J_134: [168 111  94 162 108 162 154 109  87 151 168 159  95  92  74 169  80 159
  92  72]
J_849: [ 97 138 164 108 137 108 105 137 161 144  94 155 155 164 125 127 145  94
 162  97]
J_378: [110 168 126 102 162 109 124 178 130 167 106 104 127 127  66 113 102 118
 128  66]
J_931: [110 168 126 102 162 109 124 178 130 167 106 104 127 127  66 113 123 124
 151  98]
J_988: [155 108 153 156 103 146 140 106 149 110 154 146 148 150 178 140 175 155
 146 184]
J_177: [178 155 106 146 155 184 140 153 150 110 156 150 103 146 154 108 146 140
 148 175]
J_367: [118 142 158 121 140 117 125 133 159  92 125 121 160 164 209  84 196 115
 158 202]
J_490: [117 166 151 115 153 126 111 166 153 168 115 131 155 151 109 162 123 124
 151  98]
perm: [202 158 115 196  84 209 164 160 121 125  92 159 133 125 117 140 121 158
 142 118]	J_367
perm: [184 146 155 175 140 178 150 148 146 154 110 149 106 140 146 103 156 153
 108 155]	J_988
step -1: [110]	[109]
J_988?	[155 108 153 156 103 146 140 106 149 110 154 146 148 150 178 140 175 155
 146 184]
J_177?	[178 155 106 146 155 184 140 153 150 110 156 150 103 146 154 108 146 140
 148 175]
[178 155 106 146 155 184 140 153 150 110 156 150 103 146 154 108 146 140
 148 175]	J_177

J_76: [105 127 133 133 127 126 126 131 103 144 114 114 141 125 126 149 151 129
 128 105 130 123 133 119 128 134 132 117]
J_946: [130 131 161 131 168 141 134 163 156 119 116 163 122 137 132 164 131 126
 102 135 163 136 143 109 106 126 134 110]
J_121: [122 154  97 166 102 133 152 106  81 185 131 146 141 125 153 120 105 124
 177 116 116 161 112 167 134 142 105 143]
J_834: [153 109 144 157 112 120 119 160 137 119 125  99  92 100 124 143 100 144
  90 116 143 162 155 116 127 144 144 135]
J_5: [122 137 121 119 127 136 152 131 142 138 142 125 145 130 150 121 110 155
 115 109 114 138 154 106 154 115 141 125]
J_399: [158 138 158 194 129 109 110 155 149  81 169 127  80  79 141 143  49 115
  62 158 130 122 199 105  70 158 120 133]
J_350: [119 135 113 139 126 139 130 148 113 122 125 129 140 144 100 120 143 132
 133  77 133 132 117 139 123 133 128 138]
J_905: [153 109 144 157 112 120 119 160 137 119 125  99  92 100 124 143 100 176
  90 161 143 162 155 116 127  94 161 135]
J_611: [167  96 163 156 123 118 125 123 131 134  99 117 139 103 154 142 102 146
 112 139 104 121 130 126 109 132 147 152]
J_276: [121 139 124 135 116 117 138 114 119 156 122 115 129 134 137 112 120 133
 142 118 120 123 145 134 150 138 122 123]
J_287: [130 132 129 133 143 138 133 117 139 139 118 135 139 128 125 123 133 140
 126  77 100 148 122 113 120 132 144 113]
J_555: [137 135 161 109 124  92 153 144 155 100 143 119 143 176 162  99 112 127
 160 161  94 157 100 119 124 116 120  90]
[153 109 144 157 112 120 119 160 137 119 125  99  92 100 124 143 100 144
  90 116 143 162 155 116 127 144 144 135]	J_834
perm: [113 144 132 120 113 122 148 100  77 126 140 133 123 125 128 139 135 118
 139 139 117 133 138 143 133 129 132 130]	J_287
perm: [135 116 125 155 120 112 109 176 127  99 100  90 137 153 161 157  92 100
 161 119 143 143  94 119 160 144 162 124]	J_905
step -1: [121]	[120]
again J_399: 	[158]
step -1: [ 62 158]	[ 61 157]
step +1: [128]	[129]

J_566: [105  74 166 130  74  74 178  74]
J_866: [101 157 188  71  86  91 101 117]
J_74: [207 139 174  98  85 101 117 102]
step +1: [207]	[208]
again J_866: 	[101]
again J_566: 	[74]
step -1: [85]	[84]
[207 139 174  98  85 101 117 102]	J_74

